Each row has a class, written as a number after it.
[ 14  18   0  -5  -1   4   0 -21   3   9  13  25   3   3   0  48  14   7
  -6 -41  -8  -2 -10 -23 -43   2   6  -4 -10   0   7   8   2   1  -1   5
  -9   1   5  20 -13   0  -7 -30   3   7  11  -2  -1  -8  35  -1   3  -4
 -18  26   0  -8  -2   4   3]
1
[  0  10  13   2   2  -2   1  -1   0  -4   6   3  -7  -4  -2   2   2  -7
   6 -14 -12 -22  -1  -5  -2   0   0   0 -12  -5   2  -2   3  -4   1   0
  -3  -2  11   5  -1   0   4 -12   3   1   9   3   3  -6  11   5  -4  -1
  -1   5   6   2  -1   2  -3]
0
[  4  11  -2  -2  -1   0  -1  -5   0  -2   5  19   2  -1   3   6  -1   1
   0 -22  -8   0  -5  -4  -2   2  -3   2  -4  -4   5   3  -8  -7   2  -1
   0 -20   2   3   0  -1  -2 -18   1   1   1   8  -3  -7  21  -3   0   2
   1  32  -2   0  -1   1  11]
0
[ 10   6   0   1  -8  -1   2 -16   5   2  10  21  -6  -1  -3  32  -8   8
  -2 -25  -8   2  -6 -10 -28   0  -2   0   0   1  -1   5  -1   4   3   1
  -7   4   5   7 -11  -2   2 -16   1   9   4   2  -3  -7  21  -2   0  -3
  -9  11   4  -5  -3   2   4]
1
[  6   5   1   4  -3   0  -9 -13   4  -2   9  14  -1   1  -1  28  -4   6
  -8 -19  -7   5  -4  -5 -19   3   1   1 -16   0  -5   6   2   1  -1  -1
  -1   3   4   8  -7  -2  -1 -20   2   9   8   1  -3  -4  15  -5  -1  -4
  -6  15   1 -10  -1  -2   0]
1
[  1  12   0   3   5   2  -5  -6 -10   0   5  13  -2   0   5  10   8  -8
 -11 -12  -2   8  -3   5 -11   2  -4  -1 -35  -6   2  -4 -24  -7  -2   1
   6   2   1   6   2  -3 -13 -34   1   2  -1  15  -2  -5  18 -15  -1 -17
   9  49   3   5   4   2  -5]
0
[  8  10   6  -1   4   0   3   1   1   1  11  13  12   3   6  11   6 -18
  -8 -24  -9 -10  -8  -4  -3   6  -1   4 -23  -5   6   3 -10   0  -4   1
 -11  -1  -4   5  -9   1 -11 -26   3   5  -4   6   0  -9  21  -4  -1   4
   6  37   0  11   0   2  -2]
0
[  5   7   8   4   0   0   4  -1  -2  -8  12  13  -3  -7  -4 -12   3 -22
   0 -11 -17 -16  -7  -6  11   6  -8  10 -15  16  -4  -2   4  -8  -1  -2
  -8 -17  -6  17 -12  -2  -8 -22  10  -4 -10  -1 -10 -10  14   5  -4  -1
  -1  31  -3   3   7   2 -11]
0
[ 10   6  -1  -3   0  -2   1  -8   1  -3   5  19  10   5  -3  20  -4  -1
  -5 -29  -6   3  -2  -8 -19  -1   0   2  -4  -1   4   6  -8  -4  -2   0
  -3  -1   1  12  -8  -4  -2 -17   1   4   1   2  -3  -6  21  -3  -1  -6
 -11  26   1   1  -2   0   2]
1
[  5  14   7  -1   1  -2   0 -14   0   4   5   7  -7   3   4  -9   8 -11
  -4 -11  -7   1  -7  -2  -9   2  -2   3 -30   0   1   3 -13 -10  -6   0
  -4   4   3   8 -17  -4  -4 -26   3   1  -3   5  -3  -5  18  -8   0   7
   3  39   2   0  10  19  -1]
0
[  5  13   2  -8   0   3   0 -11   2   4   7  13  -2  -2   6  40  -2   4
   3 -29  -8   4  -6 -11 -28  -4   6  -4 -23  -2   5   7 -11   0   1   0
   3   6   9  12  -1  -2  -2 -29  -1   5  28   6  -3  -7  24  -4  -2   5
 -13  17   2 -10   0   0  -1]
1
[ 14   5  -8  -3  -6  -2  -3 -11   0   2   3  18   1   8  -7  10  -9  -7
 -15 -22 -10 -10 -10  -9 -10   2  -5   5   8   7  -7  -2  -4  -5   0  -2
 -11  -2   0  18 -17  -5 -12  -9   1   4  -4   3  -3  -2  23   2  -1  -5
  -9  33   5  10   0   4   1]
0
[  5   3  -1  -4  -3   2   1  -6  -5  -2   8  12   1   2  -3   9  -4  -4
   0 -29 -13 -15  -4 -12  -6   6  -8   6  -4   7   4   2   3  -9   0   0
  -9  -3  -1  11 -15  -2  -2 -19   4  -5  -7   3  -1  -8  28   4   1  -3
  -7  28   1   4   2   0   2]
0
[  3  10   0   0   1   1  -1   1  -4   1  11  13  -3  -2   0  31  -2   7
  -1 -31  -8   2  -4  -5 -24   1   5  -1 -16  -5   6  10  -5  -4   3   3
   0  -1   6  15  -3   1   2 -21   5   8   5   3  -7 -10  24  -7   0   2
   8  14   2  -9   0  -5   2]
1
